Here is a tiny trained network, its code and every weight. The questions are about switching its units off for an input and a class, where a switched-off unit gives its printed mean instead of its output.

import numpy as np


def w(rows, s, z=0):
    codes = np.array(rows[::2]) - 128.0
    scale = np.full(codes.shape[1], s)
    scale[-1] = z or s
    return codes * scale


def norm(h):
    return h / np.sqrt((h * h).mean(-1, keepdims=True) + 1e-5)


def f(y):
    return y / 2 * (1 + np.tanh(0.7978845608 * (y + 0.044715 * y**3)))


def log_softmax(a):
    a = a - a.max(-1, keepdims=True)
    return a - np.log(np.exp(a).sum(-1, keepdims=True))


def net(x, mask):
    res = np.array(x, float).reshape(1, 2) / 4 @ E
    u = 0
    for l in range(2):
        y = f(norm(res) @ A[l][:, :-1].T + A[l][:, -1])
        res = res + np.where(mask[u : u + 7], y, B[l][:, -1]) @ B[l][:, :-1]
        u += 7
    return log_softmax(norm(res)[-1] @ U[:, :-1].T + U[:, -1])


A, B = {}, {}
E = w([
[87,2,83,85,195],'x0',
[221,185,114,145,239],'x1',
],0.0034)
A[0] = w([
[18,26,30,73,100,52],'L0N0',
[173,113,107,93,139,24],'L0N1',
[103,87,47,121,130,14],'L0N2',
[138,98,37,68,145,38],'L0N3',
[157,47,92,80,175,81],'L0N4',
[132,39,71,64,150,5],'L0N5',
[130,1,82,89,142,1],'L0N6',
],0.0082,0.0038)
B[0] = w([
[73,85,52,161,117,254],'L0N0',
[189,206,195,30,157,116],'L0N1',
[155,153,174,21,162,138],'L0N2',
[168,172,130,74,117,146],'L0N3',
[224,188,124,159,96,185],'L0N4',
[223,208,197,82,123,178],'L0N5',
[188,254,214,107,136,197],'L0N6',
],0.0072,0.0066)
A[1] = w([
[219,72,211,118,180,169],'L1N0',
[237,91,188,130,226,137],'L1N1',
[67,101,146,40,99,50],'L1N2',
[208,68,102,2,89,59],'L1N3',
[131,84,138,176,154,139],'L1N4',
[115,72,75,216,132,62],'L1N5',
[77,109,69,104,115,4],'L1N6',
],0.0084,0.0041)
B[1] = w([
[2,57,10,126,114,193],'L1N0',
[23,46,139,159,33,253],'L1N1',
[61,37,164,186,219,126],'L1N2',
[181,215,202,248,39,144],'L1N3',
[119,109,31,40,67,137],'L1N4',
[141,237,41,12,206,187],'L1N5',
[28,78,27,145,164,137],'L1N6',
],0.0062,0.004)
U = w([
[196,206,206,216,37,240],'0',
[71,62,62,187,58,254],'1',
[164,196,70,81,127,252],'2',
[146,126,209,91,227,2],'3',
[186,94,202,87,211,2],'4',
[171,13,254,96,222,2],'5',
[189,105,171,106,218,2],'6',
],0.01,0.0055)

Each question gives the input, the list of numbers given to net, and the class t.
The units are the neurons (one row each of A and B). Each row of codes is followed by its name. A weight is (code - 128) times the scale printed after its matrix; where a second scale follows, it is the last column's (A, B and U).
mask holds one flag per neuron, layer by layer. A switched-off neuron (its flag False) gives its mean, the last column of its row in B, instead of its output. The means were averaged over made-up inputs and are rounded, as every weight is.
A unit's drop is (log p(t) with every unit on - log p(t) with that unit switched off) / (log p(t) with every unit on - log p(t) with every unit switched off).
The circuit of an input: a set's keep is (log p(t) with only the set's units on - log p(t) with every unit switched off) / (log p(t) with every unit on - log p(t) with every unit switched off). Starting from the 12 units with the biggest drops (on a tie, the unit counted first), units are removed one at a time, each time the one whose removal leaves the highest keep (on an exact tie, the one counted first), for as long as the keep stays at least 0.8.
circuit, biggest first: the units of the circuit, biggest drop first
unit that matters most: the unit with the biggest drop
top k neurons: the k neurons with the biggest drops, biggest first
k most important neurons of layer l: the k neurons of layer l with the biggest drops, biggest first
drop when u is switched off: that unit's drop, to one decimal
input [4,5], class 1: circuit, biggest first	(L1N1)
input [7,-7], class 0: circuit, biggest first	(L0N5; L1N3)
input [5,-5], class 0: top 2 neurons	(L0N5; L0N6)
input [8,-7], class 0: circuit, biggest first	(L0N5; L1N3)
input [-2,0], class 2: top 3 neurons	(L0N5; L0N6; L0N4)
input [0,4], class 1: top 2 neurons	(L0N0; L0N1)
input [7,8], class 1: top 2 neurons	(L1N0; L1N1)
input [5,7], class 1: 2 most important neurons of layer 1	(L1N0; L1N1)
input [-1,5], class 1: top 3 neurons	(L0N0; L1N1; L0N1)
input [7,-6], class 0: top 3 neurons	(L0N5; L0N6; L1N3)
input [-1,-2], class 2: top 2 neurons	(L1N5; L1N1)
input [1,8], class 1: top 2 neurons	(L0N0; L1N1)
input [7,6], class 0: drop when L1N1 is switched off	0.1
input [-3,6], class 1: unit that matters most	L0N0
input [-3,5], class 1: drop when L0N0 is switched off	0.9
input [4,-4], class 0: drop when L0N6 is switched off	0.9
input [2,5], class 1: drop when L0N0 is switched off	0.1
